Below is a small trained network, with its code and all its weights. Each question gives an input and a class and asks what happens when units are switched off, that is, made to give their printed mean instead of their output.

import numpy as np


def w(rows, s, z=0):
    codes = np.array(rows[::2]) - 128.0
    scale = np.full(codes.shape[1], s)
    scale[-1] = z or s
    return codes * scale


def norm(h):
    return h / np.sqrt((h * h).mean(-1, keepdims=True) + 1e-5)


def f(y):
    return y / 2 * (1 + np.tanh(0.7978845608 * (y + 0.044715 * y**3)))


def log_softmax(a):
    a = a - a.max(-1, keepdims=True)
    return a - np.log(np.exp(a).sum(-1, keepdims=True))


def net(x, mask):
    res = np.array(x, float).reshape(1, 5) / 4 @ E
    u = 0
    for l in range(3):
        y = f(norm(res) @ A[l][:, :-1].T + A[l][:, -1])
        res = res + np.where(mask[u : u + 5], y, B[l][:, -1]) @ B[l][:, :-1]
        u += 5
    return log_softmax(norm(res)[-1] @ U[:, :-1].T + U[:, -1])


A, B = {}, {}
E = w([
[61,74,61,118,196,198,148,134],'x0',
[218,211,128,98,161,235,160,116],'x1',
[2,252,129,98,63,124,203,112],'x2',
[140,119,80,100,138,96,133,60],'x3',
[136,94,177,50,177,83,186,148],'x4',
],0.0073)
A[0] = w([
[70,88,65,116,178,199,134,184,56],'0.n0',
[87,144,200,183,179,169,119,236,106],'0.n1',
[136,102,150,39,128,126,167,190,1],'0.n2',
[124,139,59,242,98,160,98,83,101],'0.n3',
[128,127,56,115,181,89,129,2,55],'0.n4',
],0.009,0.007)
B[0] = w([
[174,222,106,246,172,28,120,44,202],'0.n0',
[149,93,91,72,65,119,97,13,225],'0.n1',
[102,163,183,119,210,140,114,116,124],'0.n2',
[94,159,212,96,149,176,53,168,254],'0.n3',
[139,122,141,121,84,110,106,47,171],'0.n4',
],0.013,0.0033)
A[1] = w([
[115,86,232,69,243,75,198,76,89],'1.n0',
[47,44,125,144,122,71,86,142,68],'1.n1',
[228,191,202,143,46,42,102,178,3],'1.n2',
[147,112,134,64,100,166,132,3,132],'1.n3',
[218,183,115,106,162,255,179,111,35],'1.n4',
],0.0082,0.006)
B[1] = w([
[111,211,185,154,114,225,5,145,235],'1.n0',
[182,230,52,148,95,90,96,196,212],'1.n1',
[150,164,100,252,202,153,192,50,215],'1.n2',
[160,108,113,176,56,96,89,128,253],'1.n3',
[90,153,77,157,87,9,93,224,210],'1.n4',
],0.011,0.004)
A[2] = w([
[154,157,73,153,122,77,136,254,8],'2.n0',
[47,208,88,92,10,193,201,95,31],'2.n1',
[34,197,98,145,202,101,179,93,125],'2.n2',
[174,6,95,175,244,137,71,155,164],'2.n3',
[219,77,131,128,37,159,98,116,152],'2.n4',
],0.0079,0.0016)
B[2] = w([
[108,122,83,95,89,118,170,169,224],'2.n0',
[163,11,146,96,155,157,121,127,239],'2.n1',
[219,131,146,157,146,159,165,159,204],'2.n2',
[153,124,161,106,122,192,219,137,234],'2.n3',
[29,74,155,77,126,105,140,75,253],'2.n4',
],0.012,0.0043)
U = w([
[208,199,105,253,185,145,181,51,197],'0',
[94,200,206,97,130,221,26,183,205],'1',
[125,168,29,116,40,59,127,248,179],'2',
[143,54,126,105,49,112,76,5,127],'3',
[180,7,156,74,124,214,220,189,129],'4',
[97,183,153,119,144,129,126,98,96],'5',
[35,136,100,92,220,90,179,120,8],'6',
[61,158,80,48,214,96,168,107,1],'7',
],0.011,0.0062)

Each question gives the input, the list of numbers given to net, and the class t.
The units are the neurons (one row each of A and B). Each row of codes is followed by its name. A weight is (code - 128) times the scale printed after its matrix; where a second scale follows, it is the last column's (A, B and U).
mask holds one flag per neuron, layer by layer. A switched-off neuron (its flag False) gives its mean, the last column of its row in B, instead of its output. The means were averaged over made-up inputs and are rounded, as every weight is.
A unit's drop is (log p(t) with every unit on - log p(t) with that unit switched off) / (log p(t) with every unit on - log p(t) with every unit switched off).
The circuit of an input: a set's keep is (log p(t) with only the set's units on - log p(t) with every unit switched off) / (log p(t) with every unit on - log p(t) with every unit switched off). Starting from the 12 units with the biggest drops (on a tie, the unit counted first), units are removed one at a time, each time the one whose removal leaves the highest keep (on an exact tie, the one counted first), for as long as the keep stays at least 0.8.
circuit, biggest first: the units of the circuit, biggest drop first
most important unit: the unit with the biggest drop
k most important neurons: the k neurons with the biggest drops, biggest first
top k neurons in layer l: the k neurons of layer l with the biggest drops, biggest first
input [0,-5,6,-2,2], class 4: circuit, biggest first => (2.n1, 2.n2)
input [5,7,8,-5,2], class 4: 2 most important neurons => (2.n1, 1.n1)
input [5,6,-3,4,2], class 2: circuit, biggest first => (1.n4)
input [-5,6,3,4,4], class 2: 3 most important neurons => (1.n4, 0.n0, 2.n0)
input [8,2,7,8,3], class 0: 3 most important neurons => (0.n0, 0.n1, 2.n2)
input [3,-7,0,2,5], class 2: 3 most important neurons => (1.n1, 0.n3, 2.n0)
input [2,1,5,3,-7], class 1: top 2 neurons in layer 0 => (0.n3, 0.n1)
input [-6,6,7,-4,-5], class 4: 2 most important neurons => (2.n1, 0.n0)
input [4,1,6,8,-5], class 3: 2 most important neurons => (0.n4, 1.n3)
input [5,1,-2,-6,-1], class 3: 2 most important neurons => (0.n1, 1.n2)
input [-6,8,2,-7,1], class 2: 2 most important neurons => (1.n4, 0.n0)
input [3,-4,4,-3,-5], class 1: 2 most important neurons => (0.n3, 1.n2)
input [5,8,0,-6,-7], class 2: top 3 neurons in layer 1 => (1.n4, 1.n0, 1.n2)
input [-1,2,4,-8,-3], class 3: circuit, biggest first => (0.n1)
input [-5,6,3,3,-5], class 2: top 2 neurons in layer 1 => (1.n4, 1.n0)
input [4,-3,-6,-4,-4], class 4: 4 most important neurons => (2.n3, 1.n0, 1.n2, 0.n4)
input [6,6,6,-7,-4], class 3: top 2 neurons in layer 0 => (0.n1, 0.n2)
input [5,-3,6,4,1], class 4: top 2 neurons in layer 1 => (1.n2, 1.n4)
input [-2,-2,2,-6,5], class 3: 2 most important neurons => (0.n1, 1.n3)
input [-5,7,6,8,-6], class 3: 2 most important neurons => (2.n1, 1.n1)
input [-3,-4,-3,6,8], class 1: most important neuron => (1.n0)
input [0,3,6,-5,2], class 4: 4 most important neurons => (2.n1, 0.n0, 0.n4, 1.n0)
input [6,7,8,7,6], class 4: top 2 neurons in layer 0 => (0.n1, 0.n3)
input [-2,-3,1,-4,6], class 1: 2 most important neurons => (1.n0, 0.n2)
input [-1,-7,8,4,-8], class 1: circuit, biggest first => (0.n3, 0.n1)
input [-4,4,2,8,8], class 1: top 2 neurons in layer 0 => (0.n1, 0.n2)
input [-3,4,4,5,4], class 3: most important unit => 0.n3
input [-5,-5,1,1,5], class 0: top 2 neurons in layer 0 => (0.n3, 0.n1)
input [-2,-2,0,-7,6], class 3: top 2 neurons in layer 0 => (0.n1, 0.n3)
